Each row has a name. Each piece below is followed by the name of the row it came from, unless a question asks for something else. Each question is about the rows just above it.

17.7  4.5 90.8 35.6 -9.4 -> Y
90.8 17.7 35.6  4.5 -9.3 -> R
 4.5 35.6 -9.4 17.8 90.8 -> T
 81.7 -33.2 -51.4 -35.6  -9.1 -> E
 21.4 -24.5  55.1 -26.5 -11.0 -> X
Put -9.4  4.5 17.7 35.6 90.8 back in order: which row is it?
Y
-9.4 35.6 90.8  4.5 17.7 is which row reordered?
Y
17.8 90.8  4.5 35.6 -9.4 is which row reordered?
T
q:  4.5 35.6 -9.4 17.8 90.8
T
Which row holds these entries in another order? 35.6  4.5 -9.3 90.8 17.7
R

-11.9  10.4  -8.7   9.5  -2.1  -0.4 -> A
 -5.2 -10.8  -7.2 -10.8   4.2  31.6 -> H
 31.6 -10.8 -10.8  -5.2  -7.3   4.2 -> V
-3.3 -9.7  0.9 -7.6 10.8 85.1 -> Z
Which row holds these entries in another order? 10.8 -9.7 -3.3  0.9 -7.6 85.1
Z
Put -10.8   4.2  31.6  -5.2 -10.8  -7.2 back in order: which row is it?
H

 16.3  85.1 -25.5  17.9 -16.6 -67.9  46.4  P
 -9.8 -22.2 -15.9  14.3   3.8 -16.0   3.9  K
 16.3  46.4 -25.5  17.9 -16.5  85.1 -67.9  Q
12.2 15.5 -4.0  0.3  6.2  0.0 -5.2  C
12.2 15.5  2.0  3.6 -1.3  7.3 10.9  L
 85.8 -65.8  75.5  33.3 -40.7  13.9  28.1  M
 12.5  17.6   3.0  -1.5  -4.1 -14.1   1.3  G
-67.9  85.1 -16.5  17.9 -25.5  46.4  16.3 is which row reordered?
Q
q: 12.2 15.5 -4.0  0.3  6.2  0.0 -5.2
C

-23.7  10.1 -42.8 -20.6 = Bana
-42.7 -20.6 -64.9 -40.1 = Niru
-18.5   1.7  -8.3 -18.0 = las
-11.6  -3.4  -7.0 -11.2 = nofe
-26.3   7.6  33.6 -21.8 = Zesu
 21.3 -33.0  48.4  16.8 = Viz
-40.3  22.1 -43.2 -36.2 = Sodip
-5.4 -6.3 -8.8 -5.1 = Kolu
 23.1  26.3 -38.5  29.3 = rer
 26.3 -38.5  23.1  18.4 = kade
The row with -38.5  23.1  18.4 is
kade
 26.3 -38.5  23.1 is in which row?
kade
q: -42.8 -20.6
Bana
Which row holds  -8.3 -18.0?
las

-65.4  69.3   4.6 -64.0 -47.1 -34.7  28.0  28.3 -58.2 : U
-47.1   4.6  28.0 -64.0 -58.2  28.2  69.3 -65.4 -34.7 : N
-65.4 -34.7 -58.2   4.5  20.9  28.2 -47.1  69.3 -64.0 : B
-47.1   4.6  20.9 -64.0 -58.2  28.2  69.3 -65.4 -34.7 : W
Which row holds these entries in another order? -34.7 -65.4  69.3  28.2 -58.2 -64.0  28.0   4.6 -47.1
N
Which row holds these entries in another order? -65.4 -64.0 -58.2 -47.1 -34.7   4.6  20.9  28.2  69.3
W

 64.8  33.0  13.5  -1.9   8.7 -13.2  21.7 : D
 13.5  -1.9  21.7  64.8   8.8 -13.2  33.0 : F
-15.2 -30.8  20.3 -14.4 -16.8  26.6  -0.7 : J
 33.0  13.5  -1.9  64.8 -13.2   8.8  21.7 is which row reordered?
F
Put -13.2  -1.9  13.5  33.0  21.7   8.7  64.8 back in order: which row is it?
D

  3.6 -48.6  -4.6  20.1  83.7 -60.7 -> Volu
 11.6  -5.9 -28.6 -10.8  -0.9  -8.3 -> subi
 -1.3  10.7  19.4  13.4  15.6 -12.2 -> bomem
 -4.6  20.1  83.7   3.5 -48.6 -60.7 -> rov
-43.4 -23.9  50.7  75.8  60.5 -31.2 -> gezun
 25.3  26.7 -54.8 -40.3 -40.3  33.1 -> sazap
-11.5 -29.8  40.5  49.6  32.1 -37.5 -> nako
  4.8   7.0   4.4  -2.3  23.1 -10.9 -> Mez
-22.5  17.8  47.2  46.1 -18.5  18.1 -> sede
-44.2   4.9  53.3  39.7  18.5  11.5 -> fase
-28.7  -5.5  32.0  33.6  -1.3   6.6 -> Vete
q:  20.1  83.7   3.5 -48.6
rov
-60.7 -48.6  -4.6   3.6  20.1  83.7 is which row reordered?
Volu

